Here is a tiny trained network, its code and every weight. The questions are about switching its units off for an input and a target symbol, where a switched-off unit gives its printed mean instead of its output.

import numpy as np


def w(rows, s, z=0):
    codes = np.array(rows[::2]) - 128.0
    scale = np.full(codes.shape[1], s)
    scale[-1] = z or s
    return codes * scale


def norm(h):
    return h / np.sqrt((h * h).mean(-1, keepdims=True) + 1e-5)


def f(y):
    return np.maximum(y, 0)


def softmax(a):
    e = np.exp(a - a.max(-1, keepdims=True))
    return e / e.sum(-1, keepdims=True)


def log_softmax(a):
    a = a - a.max(-1, keepdims=True)
    return a - np.log(np.exp(a).sum(-1, keepdims=True))


def net(x, mask):
    ids = ['ΔΞΠΣαγεζλμτφ'.index(c) for c in x.split()]
    T = len(ids)
    res = E[ids] + P[:T]
    r = norm(res)
    for j in range(2):
        rows = slice(2 * j, 2 * j + 2)
        q, k, v = (r @ M[0][rows].T for M in (Q, K, V))
        z = softmax(np.where(np.tri(T) > 0, q @ k.T / 2**0.5, -1e9)) @ v
        o = O[0][rows]
        res = res + np.where(mask[j], z, o[:, -1]) @ o[:, :-1]
    y = f(norm(res) @ A[0][:, :-1].T + A[0][:, -1])
    res = res + np.where(mask[2:6], y, B[0][:, -1]) @ B[0][:, :-1]
    return log_softmax(norm(res)[-1] @ U[:, :-1].T + U[:, -1])


Q, K, V, O, A, B = {}, {}, {}, {}, {}, {}
E = w([
[54,186,55,139,141,61,84],'Δ',
[126,124,87,122,112,114,140],'Ξ',
[48,203,108,132,142,87,84],'Π',
[37,161,77,118,178,68,96],'Σ',
[165,114,122,118,101,126,154],'α',
[124,229,246,103,62,157,87],'γ',
[155,90,120,108,133,122,171],'ε',
[157,121,90,137,125,110,157],'ζ',
[113,115,102,113,118,121,140],'λ',
[155,118,156,110,110,141,156],'μ',
[176,211,145,196,254,156,190],'τ',
[149,142,108,135,86,120,129],'φ',
],0.018)
P = w([
[84,161,134,103,121,152,180],'0',
[113,193,98,1,156,199,159],'1',
[95,170,111,157,134,233,112],'2',
[178,149,166,64,202,185,13],'3',
[44,161,192,115,96,45,205],'4',
[166,91,250,151,169,53,30],'5',
[10,198,130,68,103,215,217],'6',
[23,219,178,130,88,104,161],'7',
],0.0088)
Q[0] = w([
[133,122,191,143,138,7,94],'head 0',
[173,114,125,137,200,177,22],'head 0',
[146,122,79,108,141,218,94],'head 1',
[165,117,155,134,183,107,38],'head 1',
],0.015)
K[0] = w([
[167,89,101,132,151,180,28],'head 0',
[161,203,93,6,157,141,148],'head 0',
[118,189,115,68,123,105,187],'head 1',
[169,161,107,55,155,150,104],'head 1',
],0.016)
V[0] = w([
[179,108,91,137,207,96,218],'head 0',
[53,12,94,108,155,145,111],'head 0',
[176,106,47,127,2,91,78],'head 1',
[103,69,221,46,87,223,119],'head 1',
],0.01)
O[0] = w([
[124,109,160,173,87,41,132,194],'head 0',
[10,49,120,163,94,221,127,1],'head 0',
[221,81,26,67,144,125,145,114],'head 1',
[82,221,82,110,55,153,170,70],'head 1',
],0.013,0.0035)
A[0] = w([
[249,2,85,63,117,183,180,1],'neuron 0',
[66,151,186,102,121,62,150,82],'neuron 1',
[243,54,83,87,3,81,182,15],'neuron 2',
[223,168,148,122,205,181,189,79],'neuron 3',
],0.0099,0.0023)
B[0] = w([
[136,218,134,127,121,169,7,253],'neuron 0',
[164,143,108,130,137,121,66,212],'neuron 1',
[93,27,89,160,91,173,138,253],'neuron 2',
[108,108,123,216,136,86,215,222],'neuron 3',
],0.016,0.0069)
U = w([
[180,161,147,137,247,199,67,3],'Δ',
[99,132,101,120,86,234,59,99],'Ξ',
[114,159,191,237,185,109,157,118],'Π',
[36,45,208,106,170,161,122,164],'Σ',
[118,76,51,99,66,111,195,176],'α',
[238,186,101,88,194,106,218,138],'γ',
[72,145,150,140,32,80,126,109],'ε',
[187,4,151,123,137,97,122,188],'ζ',
[26,122,143,89,81,186,168,206],'λ',
[145,203,148,45,113,173,164,232],'μ',
[204,139,185,103,122,26,90,88],'τ',
[241,159,30,126,132,134,114,45],'φ',
],0.013,0.0057)

Each question gives the input, a string of symbols that net reads in full, and the target symbol t.
The units are the heads (2 rows each of Q, K, V and O) and the neurons (one row each of A and B). Each row of codes is followed by its name. A weight is (code - 128) times the scale printed after its matrix; where a second scale follows, it is the last column's (O, A, B and U).
mask holds one flag per unit, heads first, then neurons. A switched-off unit (its flag False) gives its mean, the last column of its rows in O or B, instead of its output. The means were averaged over made-up inputs and are rounded, as every weight is.
A unit's drop is (log p(t) with every unit on - log p(t) with that unit switched off) / (log p(t) with every unit on - log p(t) with every unit switched off).
The circuit of an input: a set's keep is (log p(t) with only the set's units on - log p(t) with every unit switched off) / (log p(t) with every unit on - log p(t) with every unit switched off). Starting from all 6 units, units are removed one at a time, each time the one whose removal leaves the highest keep (on an exact tie, the one counted first), for as long as the keep stays at least 0.8.
units of the circuit, in order: the units of the circuit, biggest drop first
most important unit: the unit with the biggest drop
k most important neurons: the k neurons with the biggest drops, biggest first
which heads matter: for each layer, one digit per head in row order, 1 if its drop is at least 0.15 and else 0, layers parted by /
input Ξ ε Σ μ Ξ, target Σ: most important unit -> head 0
input Ξ γ Σ λ φ Ξ Π, target γ: units of the circuit, in order -> head 1; neuron 2; neuron 0
input Δ ε μ, target Δ: units of the circuit, in order -> head 1; neuron 0
input ζ Σ Π Π μ, target Π: which heads matter -> 10
input φ Ξ τ ε γ Ξ μ, target γ: which heads matter -> 10
input γ Δ λ, target γ: which heads matter -> 10
input Ξ ζ ε λ Ξ α μ Ξ, target α: which heads matter -> 01
input α Ξ Π ζ Ξ Π Ξ λ, target Π: which heads matter -> 11
input ζ τ ε Ξ μ φ, target Ξ: 2 most important neurons -> neuron 0; neuron 2
input φ Ξ Ξ Π γ ε, target Π: which heads matter -> 11
input μ ζ α Π, target τ: which heads matter -> 10
input λ Ξ τ Σ λ, target τ: which heads matter -> 11
input Δ φ Π ε τ μ, target ε: which heads matter -> 11
input γ Ξ λ γ φ ζ, target γ: most important unit -> head 0
input μ ζ Ξ, target μ: which heads matter -> 01
input λ ζ Σ λ γ Ξ φ, target γ: which heads matter -> 10
input ζ τ Ξ Ξ ε φ Π γ, target γ: which heads matter -> 11
input Δ Π Ξ, target Δ: units of the circuit, in order -> head 1; neuron 2; head 0
input μ Δ Ξ ζ γ, target τ: 3 most important neurons -> neuron 0; neuron 1; neuron 2
input μ Π ζ μ, target Π: units of the circuit, in order -> neuron 3
input Π Δ Ξ, target Π: 2 most important neurons -> neuron 3; neuron 2
input γ φ Π ζ Σ Ξ Ξ α, target Ξ: units of the circuit, in order -> neuron 0; neuron 2; head 1
input γ Ξ λ Ξ Ξ λ, target Ξ: 2 most important neurons -> neuron 0; neuron 2
